Below is a small trained network, with its code and all its weights. Each question gives an input and a class and asks what happens when units are switched off, that is, made to give their printed mean instead of their output.

import numpy as np


def w(rows, s, z=0):
    codes = np.array(rows[::2]) - 128.0
    scale = np.full(codes.shape[1], s)
    scale[-1] = z or s
    return codes * scale


def norm(h):
    return h / np.sqrt((h * h).mean(-1, keepdims=True) + 1e-5)


def f(y):
    return y / 2 * (1 + np.tanh(0.7978845608 * (y + 0.044715 * y**3)))


def log_softmax(a):
    a = a - a.max(-1, keepdims=True)
    return a - np.log(np.exp(a).sum(-1, keepdims=True))


def net(x, mask):
    res = np.array(x, float).reshape(1, 3) / 4 @ E
    u = 0
    for l in range(2):
        y = f(norm(res) @ A[l][:, :-1].T + A[l][:, -1])
        res = res + np.where(mask[u : u + 6], y, B[l][:, -1]) @ B[l][:, :-1]
        u += 6
    return log_softmax(norm(res)[-1] @ U[:, :-1].T + U[:, -1])


A, B = {}, {}
E = w([
[64,218,214,102,115,211,108,37,145],'x0',
[221,66,253,186,52,195,87,169,215],'x1',
[11,87,135,49,99,63,100,147,189],'x2',
],0.004)
A[0] = w([
[186,161,164,142,180,134,122,209,226,19],'0.n0',
[213,124,104,136,167,147,140,228,122,30],'0.n1',
[87,78,91,53,165,2,176,128,94,252],'0.n2',
[179,36,125,171,79,105,72,200,116,19],'0.n3',
[86,90,53,78,195,31,124,154,115,250],'0.n4',
[160,159,163,150,134,132,182,70,145,76],'0.n5',
],0.0066,0.0018)
B[0] = w([
[228,58,192,111,59,163,145,201,207,161],'0.n0',
[242,150,109,90,101,51,187,58,154,173],'0.n1',
[85,159,41,33,102,131,170,223,177,254],'0.n2',
[143,69,109,254,237,134,31,62,84,200],'0.n3',
[99,174,98,18,66,33,147,146,192,251],'0.n4',
[73,161,139,89,180,53,66,175,92,147],'0.n5',
],0.0059,0.007)
A[1] = w([
[65,131,214,174,71,147,53,70,254,204],'1.n0',
[191,165,150,70,90,132,209,109,108,252],'1.n1',
[194,82,106,153,116,175,145,173,183,147],'1.n2',
[207,129,99,160,169,76,137,169,117,148],'1.n3',
[67,226,214,160,174,158,84,53,96,211],'1.n4',
[229,113,90,210,114,160,150,133,46,77],'1.n5',
],0.0065,0.0019)
B[1] = w([
[23,122,93,73,109,171,255,183,161,255],'1.n0',
[52,108,57,52,130,93,184,155,241,192],'1.n1',
[101,38,191,239,107,115,150,78,102,195],'1.n2',
[114,177,196,139,39,112,152,79,147,188],'1.n3',
[168,158,54,57,150,101,27,90,89,235],'1.n4',
[134,225,45,4,67,106,160,107,196,196],'1.n5',
],0.0062,0.0052)
U = w([
[83,24,227,158,66,236,192,211,177,149],'0',
[70,182,69,15,57,68,199,173,213,254],'1',
[235,68,174,201,34,60,175,67,215,116],'2',
[100,90,125,254,164,114,131,240,46,3],'3',
[155,75,161,168,163,11,144,171,85,2],'4',
[137,114,194,214,207,67,110,204,81,2],'5',
[163,179,96,72,182,154,41,63,72,93],'6',
],0.0071,0.0034)

Each question gives the input, the list of numbers given to net, and the class t.
The units are the neurons (one row each of A and B). Each row of codes is followed by its name. A weight is (code - 128) times the scale printed after its matrix; where a second scale follows, it is the last column's (A, B and U).
mask holds one flag per neuron, layer by layer. A switched-off neuron (its flag False) gives its mean, the last column of its row in B, instead of its output. The means were averaged over made-up inputs and are rounded, as every weight is.
A unit's drop is (log p(t) with every unit on - log p(t) with that unit switched off) / (log p(t) with every unit on - log p(t) with every unit switched off).
The circuit of an input: a set's keep is (log p(t) with only the set's units on - log p(t) with every unit switched off) / (log p(t) with every unit on - log p(t) with every unit switched off). Starting from all 12 units, units are removed one at a time, each time the one whose removal leaves the highest keep (on an exact tie, the one counted first), for as long as the keep stays at least 0.8.
circuit, biggest first: the units of the circuit, biggest drop first
unit that matters most: the unit with the biggest drop
top k neurons: the k neurons with the biggest drops, biggest first
top k neurons in layer l: the k neurons of layer l with the biggest drops, biggest first
drop of u: that unit's drop, to one decimal
input [4,-6,-5], class 6: circuit, biggest first	[0.n2; 0.n4; 1.n0]
input [5,2,-3], class 6: circuit, biggest first	[1.n4; 0.n2]
input [8,8,6], class 0: circuit, biggest first	[0.n4; 1.n5]
input [-6,0,-3], class 2: circuit, biggest first	[0.n3; 1.n0; 1.n3]
input [5,7,5], class 0: circuit, biggest first	[0.n4; 1.n5]
input [2,0,-4], class 6: top 2 neurons	[0.n2; 0.n4]
input [-6,8,5], class 2: unit that matters most	0.n3
input [0,6,0], class 0: top 2 neurons in layer 1	[1.n0; 1.n4]
input [-3,4,5], class 0: top 2 neurons in layer 1	[1.n0; 1.n4]
input [1,6,-4], class 2: top 2 neurons in layer 1	[1.n5; 1.n2]
input [-4,6,6], class 0: top 2 neurons in layer 1	[1.n0; 1.n4]
input [-8,6,8], class 2: drop of 0.n3	0.2
input [-6,2,-2], class 2: drop of 0.n2	0.0
input [2,-1,-2], class 6: drop of 0.n2	0.1
